Below are the code and all the weights of a small trained network. Each question names an input and a class and asks about switching units off, where a switched-off unit gives its printed mean instead of its output.

import numpy as np


def w(rows, s, z=0):
    codes = np.array(rows[::2]) - 128.0
    scale = np.full(codes.shape[1], s)
    scale[-1] = z or s
    return codes * scale


def norm(h):
    return h / np.sqrt((h * h).mean(-1, keepdims=True) + 1e-5)


def f(y):
    return y / 2 * (1 + np.tanh(0.7978845608 * (y + 0.044715 * y**3)))


def log_softmax(a):
    a = a - a.max(-1, keepdims=True)
    return a - np.log(np.exp(a).sum(-1, keepdims=True))


def net(x, mask):
    res = np.array(x, float).reshape(1, 4) / 4 @ E
    u = 0
    for l in range(4):
        y = f(norm(res) @ A[l][:, :-1].T + A[l][:, -1])
        res = res + np.where(mask[u : u + 6], y, B[l][:, -1]) @ B[l][:, :-1]
        u += 6
    return log_softmax(norm(res)[-1] @ U[:, :-1].T + U[:, -1])


A, B = {}, {}
E = w([
[99,98,218,130],'x0',
[254,211,165,193],'x1',
[87,128,156,247],'x2',
[135,131,119,125],'x3',
],0.0072)
A[0] = w([
[153,148,111,95,40],'L0N1',
[63,226,128,166,202],'L0N2',
[58,38,198,92,185],'L0N3',
[203,212,32,166,198],'L0N4',
[99,125,108,91,1],'L0N5',
[51,168,236,254,110],'L0N6',
],0.0064,0.0023)
B[0] = w([
[120,253,85,185,117],'L0N1',
[236,163,62,6,172],'L0N2',
[211,165,156,125,250],'L0N3',
[151,33,159,97,240],'L0N4',
[137,141,124,216,118],'L0N5',
[112,222,90,64,255],'L0N6',
],0.0056,0.0035)
A[1] = w([
[179,136,134,2,191],'L1N1',
[196,130,69,30,253],'L1N2',
[175,134,23,94,135],'L1N3',
[77,197,7,243,132],'L1N4',
[37,193,183,75,203],'L1N5',
[119,39,145,106,157],'L1N6',
],0.0068,0.0015)
B[1] = w([
[111,179,118,170,246],'L1N1',
[36,217,221,242,253],'L1N2',
[63,127,240,105,191],'L1N3',
[2,212,229,61,155],'L1N4',
[193,169,162,158,187],'L1N5',
[95,157,39,214,158],'L1N6',
],0.0066,0.0052)
A[2] = w([
[92,175,130,173,45],'L2N1',
[2,115,37,145,246],'L2N2',
[152,175,185,136,247],'L2N3',
[189,123,135,89,63],'L2N4',
[76,149,143,165,185],'L2N5',
[136,117,121,194,187],'L2N6',
],0.0084,0.0016)
B[2] = w([
[75,117,102,133,190],'L2N1',
[214,53,133,144,240],'L2N2',
[89,57,147,141,255],'L2N3',
[166,55,65,72,119],'L2N4',
[79,226,179,201,216],'L2N5',
[254,71,136,74,145],'L2N6',
],0.0063,0.0058)
A[3] = w([
[127,135,94,115,40],'L3N1',
[83,138,175,122,78],'L3N2',
[71,74,103,159,253],'L3N3',
[168,179,149,120,169],'L3N4',
[74,31,123,165,194],'L3N5',
[154,139,2,33,130],'L3N6',
],0.0096,0.0026)
B[3] = w([
[117,180,125,161,81],'L3N1',
[104,171,118,90,254],'L3N2',
[192,151,195,142,251],'L3N3',
[115,23,72,131,215],'L3N4',
[255,91,116,171,249],'L3N5',
[146,117,163,105,111],'L3N6',
],0.007,0.0033)
U = w([
[232,88,129,173,173],'0',
[81,196,150,114,170],'1',
[136,132,190,144,149],'2',
[135,146,168,158,151],'3',
[112,140,84,151,80],'4',
[119,94,58,53,1],'5',
[106,91,4,87,29],'6',
],0.013,0.006)

Each question gives the input, the list of numbers given to net, and the class t.
The units are the neurons (one row each of A and B). Each row of codes is followed by its name. A weight is (code - 128) times the scale printed after its matrix; where a second scale follows, it is the last column's (A, B and U).
mask holds one flag per neuron, layer by layer. A switched-off neuron (its flag False) gives its mean, the last column of its row in B, instead of its output. The means were averaged over made-up inputs and are rounded, as every weight is.
A unit's drop is (log p(t) with every unit on - log p(t) with that unit switched off) / (log p(t) with every unit on - log p(t) with every unit switched off).
The circuit of an input: a set's keep is (log p(t) with only the set's units on - log p(t) with every unit switched off) / (log p(t) with every unit on - log p(t) with every unit switched off). Starting from the 12 units with the biggest drops (on a tie, the unit counted first), units are removed one at a time, each time the one whose removal leaves the highest keep (on an exact tie, the one counted first), for as long as the keep stays at least 0.8.
units of the circuit, in order: the units of the circuit, biggest drop first
most important unit: the unit with the biggest drop
top k neurons: the k neurons with the biggest drops, biggest first
k most important neurons of layer l: the k neurons of layer l with the biggest drops, biggest first
drop of u: that unit's drop, to one decimal
input [-2,-4,-4,6], class 3: top 3 neurons => (L1N2, L0N6, L2N2)
input [3,-3,7,-3], class 1: most important unit => L0N6
input [-6,-7,-3,3], class 0: top 3 neurons => (L2N2, L0N6, L3N5)
input [-3,4,-6,-5], class 1: units of the circuit, in order => (L2N2, L3N5)
input [-4,3,8,-2], class 1: top 2 neurons => (L1N4, L0N6)
input [-2,-6,-6,-4], class 0: 3 most important neurons of layer 0 => (L0N6, L0N2, L0N5)
input [6,3,6,2], class 1: units of the circuit, in order => (L0N6, L2N2)
input [5,-6,5,2], class 0: units of the circuit, in order => (L1N2, L3N5)
input [-6,-3,-5,4], class 2: units of the circuit, in order => (L2N2, L1N2, L0N2)
input [-5,5,8,6], class 1: units of the circuit, in order => (L1N4, L2N2, L3N5)
input [-8,-5,-6,-7], class 2: 3 most important neurons of layer 0 => (L0N6, L0N2, L0N3)
input [-2,-5,-3,5], class 0: 2 most important neurons of layer 1 => (L1N4, L1N6)
input [3,4,8,1], class 1: top 2 neurons => (L0N6, L1N4)
input [-5,3,8,0], class 1: most important unit => L1N4
input [-8,-2,-4,-8], class 2: 2 most important neurons of layer 0 => (L0N6, L0N4)
input [1,2,-8,-4], class 1: top 2 neurons => (L2N2, L3N5)
input [4,0,6,0], class 1: top 3 neurons => (L0N6, L0N4, L2N2)
input [3,-7,6,4], class 0: top 2 neurons => (L1N2, L2N2)
input [-6,-8,-2,2], class 0: top 2 neurons => (L2N2, L3N5)
input [-1,4,8,4], class 1: top neuron => (L1N4)
input [3,-7,-7,5], class 0: 3 most important neurons of layer 1 => (L1N4, L1N6, L1N3)
input [-4,-7,-1,-2], class 0: drop of L2N2 => 0.5
input [-7,-4,-6,-3], class 2: drop of L1N2 => -0.1
